Here is a tiny trained network, its code and every weight. The questions are about switching its units off for an input and a class, where a switched-off unit gives its printed mean instead of its output.

import numpy as np


def w(rows, s, z=0):
    codes = np.array(rows[::2]) - 128.0
    scale = np.full(codes.shape[1], s)
    scale[-1] = z or s
    return codes * scale


def f(y):
    return y / 2 * (1 + np.tanh(0.7978845608 * (y + 0.044715 * y**3)))


def log_softmax(a):
    a = a - a.max(-1, keepdims=True)
    return a - np.log(np.exp(a).sum(-1, keepdims=True))


def net(x, mask):
    res = np.array(x, float).reshape(1, 7) / 4 @ E
    y = f(res @ A[0][:, :-1].T + A[0][:, -1])
    res = res + np.where(mask, y, B[0][:, -1]) @ B[0][:, :-1]
    return log_softmax(res[-1] @ U[:, :-1].T + U[:, -1])


A, B = {}, {}
E = w([
[121,140,123,162,126,118],'x0',
[132,131,119,151,128,121],'x1',
[129,134,122,153,127,118],'x2',
[140,198,127,123,251,100],'x3',
[140,30,223,180,172,151],'x4',
[213,209,180,179,79,209],'x5',
[130,129,127,134,127,123],'x6',
],0.013)
A[0] = w([
[137,143,65,147,168,100,143],'neuron 0',
[108,56,108,126,131,75,245],'neuron 1',
[56,130,73,101,203,100,239],'neuron 2',
[166,183,100,70,123,152,126],'neuron 3',
[140,143,74,122,82,146,91],'neuron 4',
[171,185,101,124,132,114,86],'neuron 5',
[59,94,104,121,134,118,207],'neuron 6',
[105,143,63,69,105,75,197],'neuron 7',
[106,128,82,96,42,135,211],'neuron 8',
[138,195,114,116,177,165,125],'neuron 9',
[119,166,91,95,151,71,141],'neuron 10',
[171,114,187,148,250,116,29],'neuron 11',
[120,77,166,127,80,102,178],'neuron 12',
[165,114,118,114,184,170,164],'neuron 13',
[113,195,90,136,161,123,118],'neuron 14',
[233,167,150,143,109,191,241],'neuron 15',
[148,55,174,179,56,149,148],'neuron 16',
[115,144,50,109,21,125,228],'neuron 17',
[97,72,92,186,105,111,255],'neuron 18',
[117,154,100,120,35,131,201],'neuron 19',
],0.015,0.0049)
B[0] = w([
[189,103,125,136,152,154,180],'neuron 0',
[61,54,124,97,192,125,224],'neuron 1',
[162,167,217,132,225,208,253],'neuron 2',
[150,156,63,126,111,83,190],'neuron 3',
[101,129,111,155,77,129,171],'neuron 4',
[103,134,112,67,107,67,175],'neuron 5',
[124,88,166,128,138,125,204],'neuron 6',
[143,162,247,163,203,172,229],'neuron 7',
[79,102,109,237,172,132,213],'neuron 8',
[121,195,44,96,116,28,191],'neuron 9',
[205,166,203,104,162,139,203],'neuron 10',
[40,150,123,248,82,162,239],'neuron 11',
[122,102,133,83,154,138,188],'neuron 12',
[98,149,114,165,121,139,169],'neuron 13',
[156,178,124,73,125,121,189],'neuron 14',
[141,231,124,152,34,125,243],'neuron 15',
[189,128,184,2,108,238,229],'neuron 16',
[88,159,126,212,134,127,238],'neuron 17',
[97,82,165,82,155,148,197],'neuron 18',
[124,193,165,184,112,114,206],'neuron 19',
],0.0099,0.018)
U = w([
[77,94,135,212,172,147,244],'0',
[247,156,170,73,127,196,200],'1',
[88,146,100,200,29,150,150],'2',
[180,174,62,54,107,11,12],'3',
[94,30,121,31,136,142,2],'4',
],0.012,0.0025)

Each question gives the input, the list of numbers given to net, and the class t.
The units are the neurons (one row each of A and B). Each row of codes is followed by its name. A weight is (code - 128) times the scale printed after its matrix; where a second scale follows, it is the last column's (A, B and U).
mask holds one flag per neuron, in row order. A switched-off neuron (its flag False) gives its mean, the last column of its row in B, instead of its output. The means were averaged over made-up inputs and are rounded, as every weight is.
A unit's drop is (log p(t) with every unit on - log p(t) with that unit switched off) / (log p(t) with every unit on - log p(t) with every unit switched off).
unit that matters most: the unit with the biggest drop
top k neurons: the k neurons with the biggest drops, biggest first
drop when u is switched off: that unit's drop, to one decimal
input [0,1,8,0,-8,7,-8], class 2: unit that matters most : neuron 17
input [8,1,-1,-5,0,8,2], class 2: top 2 neurons : (neuron 15; neuron 2)
input [4,7,4,8,-2,1,1], class 3: top 2 neurons : (neuron 9; neuron 16)
input [5,-5,8,1,7,8,3], class 2: top 3 neurons : (neuron 11; neuron 15; neuron 2)
input [7,3,4,-6,1,-1,3], class 4: top 2 neurons : (neuron 16; neuron 11)
input [4,-7,2,6,-7,1,-2], class 3: top 2 neurons : (neuron 9; neuron 5)
input [-1,7,-8,8,0,-6,-2], class 1: top 4 neurons : (neuron 10; neuron 2; neuron 8; neuron 17)
input [1,0,3,8,-8,1,-4], class 3: top 4 neurons : (neuron 9; neuron 5; neuron 3; neuron 16)
input [7,1,5,-2,1,-8,6], class 4: top 3 neurons : (neuron 11; neuron 18; neuron 1)
input [7,1,-8,-4,7,2,-1], class 1: drop when neuron 16 is switched off : 0.2
input [-8,7,-6,8,0,-8,1], class 1: drop when neuron 17 is switched off : 0.3
input [-2,-5,8,8,0,4,-2], class 3: drop when neuron 9 is switched off : 0.3
